20 -22 -4 17 -10 -18 -27 -22
-6 -1 -8 -24 -29 26 -7 12
31 -25 -14 3 14 9 -19 -32
-28 -8 32 -32 -21 29 3 21
-32 -10 14 -26 -3 -6 23 -9
->
31 -25 -14 3 14 9 -19 -32
20 -22 -4 17 -10 -18 -27 -22
-6 -1 -8 -24 -29 26 -7 12
-28 -8 32 -32 -21 29 3 21
-32 -10 14 -26 -3 -6 23 -9

9 4 -2 3 40 -6 -13 -14 -32 -9 20 -12 -11 -10 8 22
7 -4 40 -2 -12 6 -9 14 -13 24 21 18 0 -16 8 22
-8 8 -6 -21 35 10 2 -18 -28 21 6 11 -26 -9 -10 3
19 -9 17 -15 11 -9 -21 13 -5 40 4 6 4 28 15 1
->
19 -9 17 -15 11 -9 -21 13 -5 40 4 6 4 28 15 1
9 4 -2 3 40 -6 -13 -14 -32 -9 20 -12 -11 -10 8 22
7 -4 40 -2 -12 6 -9 14 -13 24 21 18 0 -16 8 22
-8 8 -6 -21 35 10 2 -18 -28 21 6 11 -26 -9 -10 3

-20 -27 25 29 -26 23 24 -10 30 3
12 -28 26 31 -27 24 26 13 34 2
23 -25 22 29 -25 21 26 8 29 -5
-30 10 -11 -11 11 -11 -11 -18 -12 2
-28 -23 18 23 -24 18 19 -18 23 7
->
23 -25 22 29 -25 21 26 8 29 -5
12 -28 26 31 -27 24 26 13 34 2
-20 -27 25 29 -26 23 24 -10 30 3
-28 -23 18 23 -24 18 19 -18 23 7
-30 10 -11 -11 11 -11 -11 -18 -12 2

-7 5 -8 -4 -8 -8 -2 6 -2 -8 -7 -7 -4 -2
-14 8 -14 -3 -14 -14 6 6 6 -13 -14 -14 3 6
19 9 13 0 13 14 -26 7 -26 8 19 20 4 -26
23 9 16 0 16 17 -30 8 -30 11 23 23 3 -29
->
23 9 16 0 16 17 -30 8 -30 11 23 23 3 -29
19 9 13 0 13 14 -26 7 -26 8 19 20 4 -26
-7 5 -8 -4 -8 -8 -2 6 -2 -8 -7 -7 -4 -2
-14 8 -14 -3 -14 -14 6 6 6 -13 -14 -14 3 6

-7 16 -3 4 0 0 6 8 2 -16 16 -21 -10 -9 -4 -7
22 -3 4 5 -7 2 26 13 13 -11 15 4 6 -31 26 9
0 12 -2 3 -2 2 13 12 5 -18 19 -17 -7 -17 4 -3
30 1 2 27 -3 -2 -13 25 4 -8 4 6 8 -10 39 -1
17 7 1 21 -2 -2 -5 23 4 -14 11 -6 2 -13 27 -4
->
30 1 2 27 -3 -2 -13 25 4 -8 4 6 8 -10 39 -1
22 -3 4 5 -7 2 26 13 13 -11 15 4 6 -31 26 9
17 7 1 21 -2 -2 -5 23 4 -14 11 -6 2 -13 27 -4
0 12 -2 3 -2 2 13 12 5 -18 19 -17 -7 -17 4 -3
-7 16 -3 4 0 0 6 8 2 -16 16 -21 -10 -9 -4 -7

-28 32 28 -30 36 25 -2 35 34 -37 -28 29 -2 17 -31 -3
9 32 -8 17 36 -13 30 -9 -11 -28 -25 -9 -18 -34 -27 -24
4 1 0 19 23 5 33 33 37 -15 23 -5 -24 10 -33 35
-24 35 -18 31 -12 -12 -29 20 15 -9 -37 30 -31 19 -36 9
->
9 32 -8 17 36 -13 30 -9 -11 -28 -25 -9 -18 -34 -27 -24
4 1 0 19 23 5 33 33 37 -15 23 -5 -24 10 -33 35
-24 35 -18 31 -12 -12 -29 20 15 -9 -37 30 -31 19 -36 9
-28 32 28 -30 36 25 -2 35 34 -37 -28 29 -2 17 -31 -3

0 22 -14 -21 -6 18 0 -16 -22 -15 20 -13
4 24 -10 -21 -6 23 1 -18 -23 -15 18 -19
13 28 9 -24 -5 28 1 -25 -31 -6 15 -26
-15 -14 10 12 14 -13 -15 10 12 12 -12 17
18 -10 27 17 3 -7 0 9 11 22 -21 -8
-6 -15 14 14 11 -14 -11 17 16 14 -16 10
->
18 -10 27 17 3 -7 0 9 11 22 -21 -8
13 28 9 -24 -5 28 1 -25 -31 -6 15 -26
4 24 -10 -21 -6 23 1 -18 -23 -15 18 -19
0 22 -14 -21 -6 18 0 -16 -22 -15 20 -13
-6 -15 14 14 11 -14 -11 17 16 14 -16 10
-15 -14 10 12 14 -13 -15 10 12 12 -12 17

15 -11 25 -8 -18
19 21 0 -4 -16
22 -19 8 6 10
-17 -14 21 2 13
-9 6 -16 5 19
17 18 2 -12 -13
10 -25 13 0 -17
-32 18 29 -25 0
-14 -14 19 7 17
->
22 -19 8 6 10
19 21 0 -4 -16
17 18 2 -12 -13
15 -11 25 -8 -18
10 -25 13 0 -17
-9 6 -16 5 19
-14 -14 19 7 17
-17 -14 21 2 13
-32 18 29 -25 0
